Below is a small trained network, with its code and all its weights. Each question gives an input and a class and asks what happens when units are switched off, that is, made to give their printed mean instead of their output.

import numpy as np


def w(rows, s, z=0):
    codes = np.array(rows[::2]) - 128.0
    scale = np.full(codes.shape[1], s)
    scale[-1] = z or s
    return codes * scale


def f(y):
    return y / 2 * (1 + np.tanh(0.7978845608 * (y + 0.044715 * y**3)))


def log_softmax(a):
    a = a - a.max(-1, keepdims=True)
    return a - np.log(np.exp(a).sum(-1, keepdims=True))


def net(x, mask):
    res = np.array(x, float).reshape(1, 6) / 4 @ E
    y = f(res @ A[0][:, :-1].T + A[0][:, -1])
    res = res + np.where(mask, y, B[0][:, -1]) @ B[0][:, :-1]
    return log_softmax(res[-1] @ U[:, :-1].T + U[:, -1])


A, B = {}, {}
E = w([
[223,47,188,123,144,254],'x0',
[114,194,210,216,162,145],'x1',
[179,146,200,2,98,154],'x2',
[132,188,219,112,234,113],'x3',
[185,204,17,151,180,181],'x4',
[151,189,120,60,194,163],'x5',
],0.0092)
A[0] = w([
[149,59,152,213,175,126,144],'N1',
[55,93,86,178,74,85,211],'N2',
[94,70,168,88,121,45,160],'N3',
[158,209,149,198,102,134,186],'N4',
[81,151,128,110,125,77,166],'N5',
[103,80,46,84,90,70,119],'N6',
[123,131,162,34,61,179,160],'N7',
[162,177,77,112,187,170,148],'N8',
[104,76,56,124,69,70,149],'N9',
[94,161,82,205,21,128,221],'N10',
[128,124,106,122,166,157,178],'N11',
[22,224,214,141,167,48,146],'N12',
[105,83,96,208,41,123,196],'N13',
[206,219,48,91,151,160,187],'N14',
[114,132,18,106,106,64,190],'N15',
[130,106,195,245,138,200,198],'N16',
[162,45,172,80,51,165,180],'N17',
[157,33,196,150,112,190,253],'N18',
[195,188,97,91,234,180,182],'N19',
[125,180,78,115,227,138,172],'N20',
[106,148,166,77,160,95,253],'N21',
],0.011,0.004)
B[0] = w([
[46,141,63,115,199,135,174],'N1',
[125,90,51,114,136,16,207],'N2',
[99,77,144,111,101,79,197],'N3',
[112,192,120,195,130,88,175],'N4',
[168,92,165,104,84,30,179],'N5',
[146,107,52,18,126,106,195],'N6',
[213,77,180,108,87,206,202],'N7',
[104,176,81,190,79,235,180],'N8',
[177,75,33,37,150,78,197],'N9',
[161,122,30,183,171,82,202],'N10',
[109,152,135,109,98,215,148],'N11',
[135,159,189,164,102,34,255],'N12',
[158,95,111,148,194,96,196],'N13',
[132,172,81,178,45,234,209],'N14',
[195,116,27,101,64,81,207],'N15',
[71,161,135,169,220,122,204],'N16',
[152,52,219,108,171,165,213],'N17',
[102,107,151,109,194,255,217],'N18',
[120,159,122,228,99,194,213],'N19',
[131,168,92,140,25,167,187],'N20',
[103,127,198,131,53,154,197],'N21',
],0.0074,0.016)
U = w([
[215,52,13,24,135,105,68],'0',
[53,126,67,160,215,95,72],'1',
[199,21,210,59,143,223,252],'2',
[64,2,166,28,102,90,44],'3',
[139,178,213,114,41,47,82],'4',
[8,148,130,112,245,215,138],'5',
[118,196,75,145,12,233,183],'6',
],0.0078,0.002)

Each question gives the input, the list of numbers given to net, and the class t.
The units are the neurons (one row each of A and B). Each row of codes is followed by its name. A weight is (code - 128) times the scale printed after its matrix; where a second scale follows, it is the last column's (A, B and U).
mask holds one flag per neuron, in row order. A switched-off neuron (its flag False) gives its mean, the last column of its row in B, instead of its output. The means were averaged over made-up inputs and are rounded, as every weight is.
A unit's drop is (log p(t) with every unit on - log p(t) with that unit switched off) / (log p(t) with every unit on - log p(t) with every unit switched off).
The circuit of an input: a set's keep is (log p(t) with only the set's units on - log p(t) with every unit switched off) / (log p(t) with every unit on - log p(t) with every unit switched off). Starting from the 12 units with the biggest drops (on a tie, the unit counted first), units are removed one at a time, each time the one whose removal leaves the highest keep (on an exact tie, the one counted first), for as long as the keep stays at least 0.8.
circuit, biggest first: the units of the circuit, biggest drop first
most important unit: the unit with the biggest drop
top k neurons: the k neurons with the biggest drops, biggest first
drop of u: that unit's drop, to one decimal
input [-1,7,4,4,-2,7], class 4: circuit, biggest first	[N12]
input [5,0,0,-7,-8,-7], class 2: top 3 neurons	[N17, N18, N15]
input [0,7,2,-1,5,-4], class 1: circuit, biggest first	[N16, N7]
input [0,0,7,8,0,-1], class 4: top 3 neurons	[N12, N18, N17]
input [-3,-1,-3,1,-7,-4], class 0: top 3 neurons	[N9, N2, N10]
input [-7,-3,7,5,6,-7], class 4: circuit, biggest first	[N18, N12]
input [2,4,-4,7,-5,4], class 5: top 3 neurons	[N16, N1, N15]
input [-6,3,-6,8,2,6], class 6: top 2 neurons	[N20, N8]
input [6,-7,-4,3,-4,-2], class 2: top 2 neurons	[N17, N18]
input [-1,-1,5,1,-8,-1], class 2: top 2 neurons	[N7, N17]
input [0,7,0,-1,7,-5], class 1: drop of N4	0.1
input [5,1,-4,-5,2,0], class 5: drop of N15	0.1
input [5,5,4,-8,-3,-8], class 2: drop of N17	0.6
input [-2,5,-5,-7,-2,6], class 0: most important unit	N19
